[[ -8   6   2   1   0  -2   5]
 [ -6 -17  50 -22 -25   3  -8]
 [ -3  29 -13   6  21   7  -6]
 [  1  -3 -39  21  26   8   2]
 [  0 -14  11  -6 -30   2   2]
 [-12  -8  33 -22 -23  -5 -12]
 [ 14   6 -68  40  49  -7   6]]
->
[[ 14 -12   0   1  -3  -6  -8]
 [  6  -8 -14  -3  29 -17   6]
 [-68  33  11 -39 -13  50   2]
 [ 40 -22  -6  21   6 -22   1]
 [ 49 -23 -30  26  21 -25   0]
 [ -7  -5   2   8   7   3  -2]
 [  6 -12   2   2  -6  -8   5]]

[[ 37  23  22 -14 -16 -12]
 [ 29  18  11  -2 -21 -18]
 [ 68  42  30  -5 -28 -20]
 [ 31  16   9  -6 -11  -8]
 [ -4  -5  -7   5   6   3]
 [-62 -48 -44   2  36  35]]
->
[[-62  -4  31  68  29  37]
 [-48  -5  16  42  18  23]
 [-44  -7   9  30  11  22]
 [  2   5  -6  -5  -2 -14]
 [ 36   6 -11 -28 -21 -16]
 [ 35   3  -8 -20 -18 -12]]

[[-69   6]
 [-80   7]
 [-45  16]
 [ -3 -35]
 [ 28 -23]
 [ 17 -47]
 [  0   2]]
->
[[  0  17  28  -3 -45 -80 -69]
 [  2 -47 -23 -35  16   7   6]]

[[-17 -32  41 -48  32   8  30 -55  64  -7]
 [ 38  34 -54  43 -30 -11 -37  48 -49  22]
 [-72 -28  60 -20  16  12  37 -19  -2 -52]
 [ 75  22 -57   7  -9 -12 -33   4  22  58]
 [ 63  31 -62  26 -21 -13 -38  28 -13  47]
 [ 75  21 -57   7  -7 -11 -33   4  22  58]]
->
[[ 75  63  75 -72  38 -17]
 [ 21  31  22 -28  34 -32]
 [-57 -62 -57  60 -54  41]
 [  7  26   7 -20  43 -48]
 [ -7 -21  -9  16 -30  32]
 [-11 -13 -12  12 -11   8]
 [-33 -38 -33  37 -37  30]
 [  4  28   4 -19  48 -55]
 [ 22 -13  22  -2 -49  64]
 [ 58  47  58 -52  22  -7]]

[[ 76 -62]
 [ 74 -21]
 [ 72 -25]
 [-78 -29]
 [-51 -57]]
->
[[-51 -78  72  74  76]
 [-57 -29 -25 -21 -62]]

[[  8 -17  12]
 [ 82  39  37]
 [ 47  -2  50]]
->
[[ 47  82   8]
 [ -2  39 -17]
 [ 50  37  12]]

[[ 40  -4   2  83  -9 -62 -33   2   2  -2]
 [ -5   0  -4 -32   0  38  -9 -17 -13   0]
 [ -3  -6  -9 -75   7   8   0 -26 -25   2]
 [  4 -15   1 -17   3   4 -23   3  -4  -3]]
->
[[  4  -3  -5  40]
 [-15  -6   0  -4]
 [  1  -9  -4   2]
 [-17 -75 -32  83]
 [  3   7   0  -9]
 [  4   8  38 -62]
 [-23   0  -9 -33]
 [  3 -26 -17   2]
 [ -4 -25 -13   2]
 [ -3   2   0  -2]]

[[-57 -25  41  -1  15 -35  10 -48 -77  -3 -22]
 [-29 -20 -30 -31  17  50   4 -22  39 -10 -22]]
->
[[-29 -57]
 [-20 -25]
 [-30  41]
 [-31  -1]
 [ 17  15]
 [ 50 -35]
 [  4  10]
 [-22 -48]
 [ 39 -77]
 [-10  -3]
 [-22 -22]]
---
[[  8  -6  -1]
 [ 14   2 -20]
 [-11  27   9]
 [-59 -27 -34]
 [-63  -5  -9]
 [ 32 -21  51]
 [-41 -25  -6]
 [-51 -30 -36]
 [ 54   9  51]]
->
[[-11  27   9]
 [ 54   9  51]
 [ 14   2 -20]
 [-63  -5  -9]
 [  8  -6  -1]
 [ 32 -21  51]
 [-41 -25  -6]
 [-59 -27 -34]
 [-51 -30 -36]]

[[-11   1 -14]
 [ 49  44  50]
 [-11 -18   1]
 [-44 -45 -63]
 [ 30  62  64]]
->
[[ 30  62  64]
 [ 49  44  50]
 [-11   1 -14]
 [-11 -18   1]
 [-44 -45 -63]]

[[-41  38 -43]
 [-34 -15  37]
 [-44  -6  39]
 [-39  -8  39]
 [ -5 -27  21]
 [ -4 -28  20]
 [-31 -16  38]
 [-61  13  38]
 [  3  18 -45]
 [-63  24  36]]
->
[[-41  38 -43]
 [-63  24  36]
 [  3  18 -45]
 [-61  13  38]
 [-44  -6  39]
 [-39  -8  39]
 [-34 -15  37]
 [-31 -16  38]
 [ -5 -27  21]
 [ -4 -28  20]]

[[-16 -29]
 [ 75  -3]
 [-44 -52]
 [-17 -63]
 [ 14   4]
 [ 58 -31]
 [-28  49]
 [ 77 -61]
 [ 74  67]
 [ 42  43]
 [ 42  59]]
->
[[ 74  67]
 [ 42  59]
 [-28  49]
 [ 42  43]
 [ 14   4]
 [ 75  -3]
 [-16 -29]
 [ 58 -31]
 [-44 -52]
 [ 77 -61]
 [-17 -63]]

[[-63 -50  26 -39  27  14  13 -68 -57  21 -56  12 -61 -63 -64]
 [-53 -41  32 -33  23  23  19 -60 -44  26 -55  19 -55 -53 -55]
 [-35 -31  29 -17  18  20  19 -47 -30  31 -37  19 -40 -36 -41]
 [-52 -51  25 -35  18  23  23 -58 -52  27 -55  23 -57 -52 -57]]
->
[[-35 -31  29 -17  18  20  19 -47 -30  31 -37  19 -40 -36 -41]
 [-53 -41  32 -33  23  23  19 -60 -44  26 -55  19 -55 -53 -55]
 [-63 -50  26 -39  27  14  13 -68 -57  21 -56  12 -61 -63 -64]
 [-52 -51  25 -35  18  23  23 -58 -52  27 -55  23 -57 -52 -57]]

[[ 38 -21 -52]
 [ 20 -16 -30]
 [ 31 -26 -48]
 [ 41 -37 -64]]
->
[[ 20 -16 -30]
 [ 38 -21 -52]
 [ 31 -26 -48]
 [ 41 -37 -64]]
